Here is a tiny trained network, its code and every weight. The questions are about switching its units off for an input and a target symbol, where a switched-off unit gives its printed mean instead of its output.

import numpy as np


def w(rows, s, z=0):
    codes = np.array(rows[::2]) - 128.0
    scale = np.full(codes.shape[1], s)
    scale[-1] = z or s
    return codes * scale


def norm(h):
    return h / np.sqrt((h * h).mean(-1, keepdims=True) + 1e-5)


def f(y):
    return np.maximum(y, 0)


def softmax(a):
    e = np.exp(a - a.max(-1, keepdims=True))
    return e / e.sum(-1, keepdims=True)


def log_softmax(a):
    a = a - a.max(-1, keepdims=True)
    return a - np.log(np.exp(a).sum(-1, keepdims=True))


def net(x, mask):
    ids = ['αβηλξπστω'.index(c) for c in x.split()]
    T = len(ids)
    res = E[ids] + P[:T]
    r = norm(res)
    for j in range(2):
        rows = slice(3 * j, 3 * j + 3)
        q, k, v = (r @ M[0][rows].T for M in (Q, K, V))
        z = softmax(np.where(np.tri(T) > 0, q @ k.T / 3**0.5, -1e9)) @ v
        o = O[0][rows]
        res = res + np.where(mask[j], z, o[:, -1]) @ o[:, :-1]
    y = f(norm(res) @ A[0][:, :-1].T + A[0][:, -1])
    res = res + np.where(mask[2:14], y, B[0][:, -1]) @ B[0][:, :-1]
    return log_softmax(norm(res)[-1] @ U[:, :-1].T + U[:, -1])


Q, K, V, O, A, B = {}, {}, {}, {}, {}, {}
E = w([
[124,92,152,190],'α',
[131,99,93,113],'β',
[125,96,75,108],'η',
[92,148,167,169],'λ',
[80,20,3,232],'ξ',
[57,165,78,55],'π',
[114,129,181,150],'σ',
[125,96,180,143],'τ',
[89,103,162,178],'ω',
],0.015)
P = w([
[255,146,19,112],'0',
[141,188,50,239],'1',
[140,176,83,234],'2',
[142,121,81,199],'3',
[137,102,101,195],'4',
[127,94,120,188],'5',
[127,81,152,183],'6',
[114,72,161,182],'7',
[105,71,171,169],'8',
[92,49,183,150],'9',
[80,40,199,140],'10',
[91,45,196,143],'11',
[96,89,146,177],'12',
],0.0062)
Q[0] = w([
[176,186,197,159],'h1',
[146,107,171,131],'h1',
[172,136,186,156],'h1',
[146,127,46,9],'h2',
[183,117,101,117],'h2',
[90,100,53,173],'h2',
],0.012)
K[0] = w([
[232,175,89,164],'h1',
[120,133,99,147],'h1',
[154,175,62,136],'h1',
[8,97,120,118],'h2',
[81,156,119,129],'h2',
[140,87,110,140],'h2',
],0.016)
V[0] = w([
[23,110,1,159],'h1',
[102,124,209,32],'h1',
[151,41,159,54],'h1',
[251,163,210,124],'h2',
[117,38,139,105],'h2',
[253,119,73,44],'h2',
],0.0095)
O[0] = w([
[118,226,73,143,255],'h1',
[101,221,161,117,41],'h1',
[226,78,135,130,95],'h1',
[126,101,73,112,37],'h2',
[230,180,12,209,148],'h2',
[212,86,170,52,165],'h2',
],0.011,0.0086)
A[0] = w([
[76,172,19,75,127],'n1',
[92,48,230,94,85],'n2',
[100,148,232,122,120],'n3',
[162,71,144,182,148],'n4',
[199,150,163,176,215],'n5',
[155,47,28,148,13],'n6',
[67,128,155,164,99],'n7',
[173,188,76,142,135],'n8',
[154,24,91,108,171],'n9',
[214,120,254,169,89],'n10',
[26,149,174,93,98],'n11',
[107,92,136,83,4],'n12',
],0.0088,0.0021)
B[0] = w([
[135,116,254,114,255],'n1',
[135,110,19,41,153],'n2',
[115,49,174,106,139],'n3',
[112,176,199,110,206],'n4',
[27,127,176,165,214],'n5',
[153,116,158,210,248],'n6',
[203,179,96,159,171],'n7',
[90,55,141,16,249],'n8',
[127,236,165,106,224],'n9',
[153,54,209,204,181],'n10',
[230,91,157,231,177],'n11',
[114,205,141,53,136],'n12',
],0.006,0.0052)
U = w([
[154,128,178,150,79],'α',
[123,157,129,156,98],'β',
[133,84,121,87,201],'η',
[245,143,98,127,193],'λ',
[144,103,48,157,119],'ξ',
[158,108,246,150,70],'π',
[67,56,146,126,129],'σ',
[135,212,141,98,254],'τ',
[167,114,164,119,75],'ω',
],0.012,0.0033)

Each question gives the input, a string of symbols that net reads in full, and the target symbol t.
The units are the heads (3 rows each of Q, K, V and O) and the neurons (one row each of A and B). Each row of codes is followed by its name. A weight is (code - 128) times the scale printed after its matrix; where a second scale follows, it is the last column's (O, A, B and U).
mask holds one flag per unit, heads first, then neurons. A switched-off unit (its flag False) gives its mean, the last column of its rows in O or B, instead of its output. The means were averaged over made-up inputs and are rounded, as every weight is.
A unit's drop is (log p(t) with every unit on - log p(t) with that unit switched off) / (log p(t) with every unit on - log p(t) with every unit switched off).
The circuit of an input: a set's keep is (log p(t) with only the set's units on - log p(t) with every unit switched off) / (log p(t) with every unit on - log p(t) with every unit switched off). Starting from the 12 units with the biggest drops (on a tie, the unit counted first), units are removed one at a time, each time the one whose removal leaves the highest keep (on an exact tie, the one counted first), for as long as the keep stays at least 0.8.
units of the circuit, in order: the units of the circuit, biggest drop first
most important unit: the unit with the biggest drop
top k neurons: the k neurons with the biggest drops, biggest first
which heads matter: for each layer, one digit per head in row order, 1 if its drop is at least 0.15 and else 0, layers parted by /
drop when u is switched off: that unit's drop, to one decimal
input π λ η λ η η, target σ: top 3 neurons -> (n8, n1, n9)
input λ τ η η η η η ξ λ η η η, target λ: units of the circuit, in order -> (h2)
input β λ λ τ ξ π τ π, target π: which heads matter -> 11
input ω η η ω, target ξ: which heads matter -> 10
input σ β σ, target η: which heads matter -> 11
input η η η τ σ π, target π: units of the circuit, in order -> (h1, n11)
input τ λ η η ω η ω, target λ: which heads matter -> 01
input η η λ, target π: units of the circuit, in order -> (h2, n5)
input λ τ η λ η η α η π ξ σ π σ, target σ: which heads matter -> 01
input σ π π η η β η η, target λ: which heads matter -> 10
input η λ ξ η τ β η ξ β, target λ: which heads matter -> 11
input ω π η τ, target ξ: units of the circuit, in order -> (h2, h1)
input σ η π π η η ω ω, target η: top 2 neurons -> (n2, n5)
input σ α σ λ ξ η λ η ξ η, target ξ: top 2 neurons -> (n9, n8)
input η η η λ η, target σ: most important unit -> h1
input λ π τ, target σ: which heads matter -> 01
input η η τ β, target π: top 2 neurons -> (n9, n4)
input τ π π β, target τ: which heads matter -> 10
input τ ω η π τ η ξ σ β π τ, target λ: which heads matter -> 01
input η α η η τ η λ η η τ τ η η, target π: top neuron -> (n5)
input λ π η σ π η η τ η ξ π σ α, target σ: drop when h2 is switched off -> 0.8
input η β σ ω ξ ξ β, target ξ: drop when n1 is switched off -> -0.1
input τ η ξ σ η β τ, target λ: drop when n10 is switched off -> 0.0
input λ α η π σ η β η η π η η ω, target σ: drop when n3 is switched off -> 0.1
